Each row has a name. Each piece below is followed by the name of the row it came from, unless a question asks for something else. Each question is about the rows just above it. Places in a row count from 0.

[ 12  29 -28 -35  50 -12  18  69] : (84)
[-89  94   4  57 -12  92  72 -15] : (29)
[  62  105  -79   58 -105  -79  -77   44] : (55)
[  -1  -36   -8  -93 -106  -16  -34   75] : (111)
[ -20   36  -94  -79  -50 -106  -62   52] : (170)
[ -93   40 -106  -82  -36   95  -11    6] : (125)
[ -83   42 -106   52   -7   45   48   33] : (76)
[ 78  94  43  60 -18 106 -13  99] : (162)
Where in the named rows is [-15]? : (29), 7
Where in the named rows is [75]? : (111), 7

[-13  24   8  -7  -7  15  17   0 -62 -35  -9 -25 -16 -45  -9  -2   2 -50
  38  -9   6  24 -20 -19 -11 -91   1  56   4  16  18 -34  -2  -4 -44  -9
  -1 -26 -19  13 -21  -6  27] = (37)
[ 14  35  -3 -19 -24  30  17  -5 -63 -60   0 -33 -23 -28  -6   2 -20 -38
  21 -14 -24  16 -32 -17 -33 -86 -21  58  -5  29   8 -14  -9   5 -53   0
  11 -20 -23  24  -5  -2  17] = (103)
[-38 -24   2  -1  37  18   3  14 -44  25 -23  -2  22 -40 -11  -9   7 -39
  14   9  49  15 -20 -27   7 -41  31  39   7 -11  28 -15  10 -12  -1 -43
 -24 -15   6 -31  13 -21   5] = (186)
[-19  41 -29 -16  16  61   0   5 -77 -17   3 -17   3 -50  15  -8 -18 -54
  28  -4  39 -24  -2  -8 -41 -73  23  43 -32  -2  16 -35   6 -12 -39  11
 -39 -28  11 -26  33 -19  17] = (39)
[-44   3   8   0  10  18  12   8 -62  -1 -19 -17  -4 -54 -16 -14  14 -54
  41   3  34  26 -15 -23   8 -83  24  55  13   9  25 -37   9 -16 -32 -25
 -12 -25 -13  -4 -23  -3  29] = (179)
[-44   2  -8 -13  13  38   7   7 -76   5 -22 -23   5 -58 -15 -16   7 -59
  29   5  39  14 -32 -25  -6 -86  35  68   0   3  29 -25   8 -22 -32 -37
 -13 -24 -11 -20   4 -12  20] = (6)
[-23  12  14   2  -3 -14   4  -2 -24   1  -3  -7  -9 -28  -6  -3  24 -26
  28  -2  15  16   3  -4  12 -43  18  20   4   0  10 -26   0  -8 -14  -8
  -3 -13  -8   3 -25  -3  20] = (96)
[ -7  14 -22   2   1  51   4   7 -18 -18  -3  -5  -5 -11   4 -12 -26 -13
  13   2   6 -19   0   2 -19 -17  -8   8   0  16  -1 -21  12  -7 -24  33
 -11 -10  -1   3  -1  17  12] = (4)
[-19  -4  -4  10  48  35   9  20 -33  -7 -19   6  18 -41   6   2 -18 -40
  27   0  51  -1   6 -18 -13 -37   6  22   3 -11  27 -45  11  -2 -10   4
 -36 -27  13 -21  10 -20  11] = (104)
[-15   3  22  -6  -7 -21  10  -4 -38  -8  -8 -17  -9 -29 -15   1  23 -31
  22  -4   3  35 -21 -18  11 -61  11  42   9   5  15 -11  -6  -2 -18 -35
   9 -12 -17   8 -21 -11  15] = (68)
find: [-15   3  22  -6  -7 -21  10  -4 -38  -8  -8 -17  -9 -29 -15   1  23 -31
  22  -4   3  35 -21 -18  11 -61  11  42   9   5  15 -11  -6  -2 -18 -35
   9 -12 -17   8 -21 -11  15] : (68)
Which row holds [-44   3   8   0  10  18  12   8 -62  -1 -19 -17  -4 -54 -16 -14  14 -54
  41   3  34  26 -15 -23   8 -83  24  55  13   9  25 -37   9 -16 -32 -25
 -12 -25 -13  -4 -23  -3  29]? : (179)

[69 46 60 99 19] -> (44)
[ 35  41 -29  38  26] -> (79)
[-7 -6 -3  3 27] -> (133)
[ 60 -16 -80  37  61] -> (139)
Row and place of [35] in the named rows: : (79), 0
[61] is at row and place : (139), 4
Where in the named rows is [-80]? : (139), 2
[27] is at row and place : (133), 4

[ 11  30   2  58 -57 -68  50  -4 -70  65  54 -65  69   9   6  58  13 -41
 -30  27  34  -4  -4 -59] -> (97)
[-28 -31  71  52  81  72  81 -45 -36  41 -63 -58  39 -33 -66 -57 -76  24
 -52 -23  31 -83 -22  45] -> (105)
[ 40 -52 -88   5 -20  -8 -21  42 -74   6   9  48  80  81  49 -28  55  65
  27  82  80 -60 -97 -86] -> (23)
Row and place of [45] in the named rows: : (105), 23
Where in the named rows is [72]? : (105), 5
Row and place of [-45] in the named rows: : (105), 7
[49] is at row and place : (23), 14
[5] is at row and place : (23), 3
[-97] is at row and place : (23), 22

[ 54 -76  32  69  27  -9 -11 -79  79 -61  25 -95  10 -37 -60  25 -29 -21]  (61)
[ -19 -100   85   50  -67   96   26   13   53   20  -44  -34   38   12
  -35   14  -82   85]  (137)
[ -63  -39   59  -22   61   58  -44  -67  -81  -89   28  -46  -38  106
 -109  -52   50   66]  (80)
[  83  -69  -65   10   84  -21  119   54  -35   68  -13   30  117  107
  -58 -117  -96   14]  (144)
[ -82  -12   58  -34 -100  100  -12   47  -38   30  -84   52  -16   56
   25  -29  -23  101]  (94)
Row and place of [20] in the named rows: : (137), 9
Row and place of [107] in the named rows: : (144), 13
Row and place of [-22] in the named rows: : (80), 3
Row and place of [13] in the named rows: : (137), 7
Where in the named rows is [26]? : (137), 6
Where in the named rows is [-79]? : (61), 7
Where in the named rows is [47]? : (94), 7

[  5  -8   3  13   5 -42 -62   0  -8 -81   0  31 -12  43  -8  22  36 -25
   4 -42 -13   6  52 -28 -61  19  27  27 -53  -7  32  13 -19  51 -62 -26] = (49)
[  4  -7   7   8   4 -42 -52   3 -15 -78   0  30 -10  43  -6  22  31 -26
   3 -30 -12   3  43 -27 -49  19  26  25 -55  -7  22  11 -20  49 -42 -21] = (121)
[  5  -8   3  13   5 -42 -62   0 -15 -81   0  31 -12  43  -8  22  36 -25
   4 -42 -13   6  52 -28 -61  19  27  27 -53  -7  32  13 -19  51 -42 -24] = (90)
[  16  -23   -4   62   10  -48  -73   -6  -12 -105   -5   41  -16   35
   -9   21   44  -23   22  -60  -22   29   64  -27  -76   21   33   28
  -30   -5   45   27  -16   65  -63  -34] = (120)
[  4  -7   7   8   4 -42 -52   3 -15 -78   0  30 -10  43  -6  22  37 -26
   3 -30 -12   3  43 -27 -49  19  26  25 -55  -7  22  11 -20  49 -42 -32] = (114)
[  5  -8   3  13   5 -42 -62   0 -15 -81   0  31 -12  43  -8  22  36 -25
   4 -42 -13   6  52 -28 -61  19  27  27 -53  -7  32  13 -19  51 -45 -26] = (109)
find: [  5  -8   3  13   5 -42 -62   0  -8 -81   0  31 -12  43  -8  22  36 -25
   4 -42 -13   6  52 -28 -61  19  27  27 -53  -7  32  13 -19  51 -62 -26] : (49)
find: [  4  -7   7   8   4 -42 -52   3 -15 -78   0  30 -10  43  -6  22  37 -26
   3 -30 -12   3  43 -27 -49  19  26  25 -55  -7  22  11 -20  49 -42 -32] : (114)
Row and place of [-4] in the named rows: : (120), 2

[  8  18 -18 -13   4 -31   9  28 -11   7 -21  -5  34 -38  37  -8  13 -29
 -13   5  17 -10   2   2   6   4]  (128)
[-12 -23 -38 -23   9  21 -22 -51  40 -40   2 -17  29  18 -41   6 -12  52
  -1   9  -9  15  33  -9  -2  16]  (141)
[  8  18 -18 -13   4 -31   9  28 -11   7 -21  -5  -5 -17  37  -8  19 -29
 -13   5  48  14 -33 -23   0  40]  (119)
[  8  18 -18 -13   4 -31   9  28   6   7 -21  -5  -5 -17  37  -8  19 -29
 -13   5  17 -10   2   2  17   4]  (19)
[-10   3  13  -9  23   3   0 -13  -2  17  -8   3 -26  -1  -4 -13   5   5
   8 -21  -1   7  21   6  -2   4]  (47)
[ -6 -32 -21 -22  10  10 -17 -25   4 -25   7   4  23  23 -22   7   0  26
   4   7 -22  13  -1  -9   4   3]  (169)
[-24 -20 -13 -55  39   5 -21 -32 -11  -1   0  17   7  13  -3  -1  16  36
  11 -20 -26  18   8   1   7   7]  (7)
[ 17  74   6   0  24 -16  25  66  20  59 -33 -27 -52 -90  48 -29  13 -72
 -49   9  61 -16  40  11  -7  27]  (140)
[15] is at row and place : (141), 21
[33] is at row and place : (141), 22
Where in the named rows is [-72]? : (140), 17
find: [-12 -23 -38 -23   9  21 -22 -51  40 -40   2 -17  29  18 -41   6 -12  52
  -1   9  -9  15  33  -9  -2  16] : (141)
[-52] is at row and place : (140), 12

[ -8  54  45  -7 -17  20   0  30 -37   2 -26  30 -23  15  19  14   4  46
 -51]  (48)
[ -1   3  -8  27  16  -6  -1   6   7   4  -8   9 -12  -9 -13  24 -11 -26
 -10]  (163)
[ 28  33 -16 -33 -19   5 -37 -20  50  40   5  14  -5  72 -21  -6 -26  22
  -1]  (66)
[  -6   20  -55   -4  -45  -55  -38   -6  -11  -17    7  -10  -16   37
  -13    4   -6   54 -108]  (143)
[ 14 -32  -5 -32 -51 -16   5  12  24  15  14  15   3   4 -80  28 -20  22
   7]  (22)
[-30  19  25   4  25  -6  10  31  39 -25 -42 -45  45 -32 -35   9  63  37
 -78]  (30)
[-23  -5  -3   7  -4  13  21  57   6  10 -24 -20  30  -7  15  46   6  29
 -45]  (34)
[-12  23  43  53   5 -41 -20  21  55 -31 -31   6 -10  63  -8  -2  13  36
 -55]  (88)
find: [-30  19  25   4  25  -6  10  31  39 -25 -42 -45  45 -32 -35   9  63  37
 -78] : (30)
[-23  -5  -3   7  -4  13  21  57   6  10 -24 -20  30  -7  15  46   6  29
 -45] is in which row? : (34)
Where in the named rows is [23]? : (88), 1

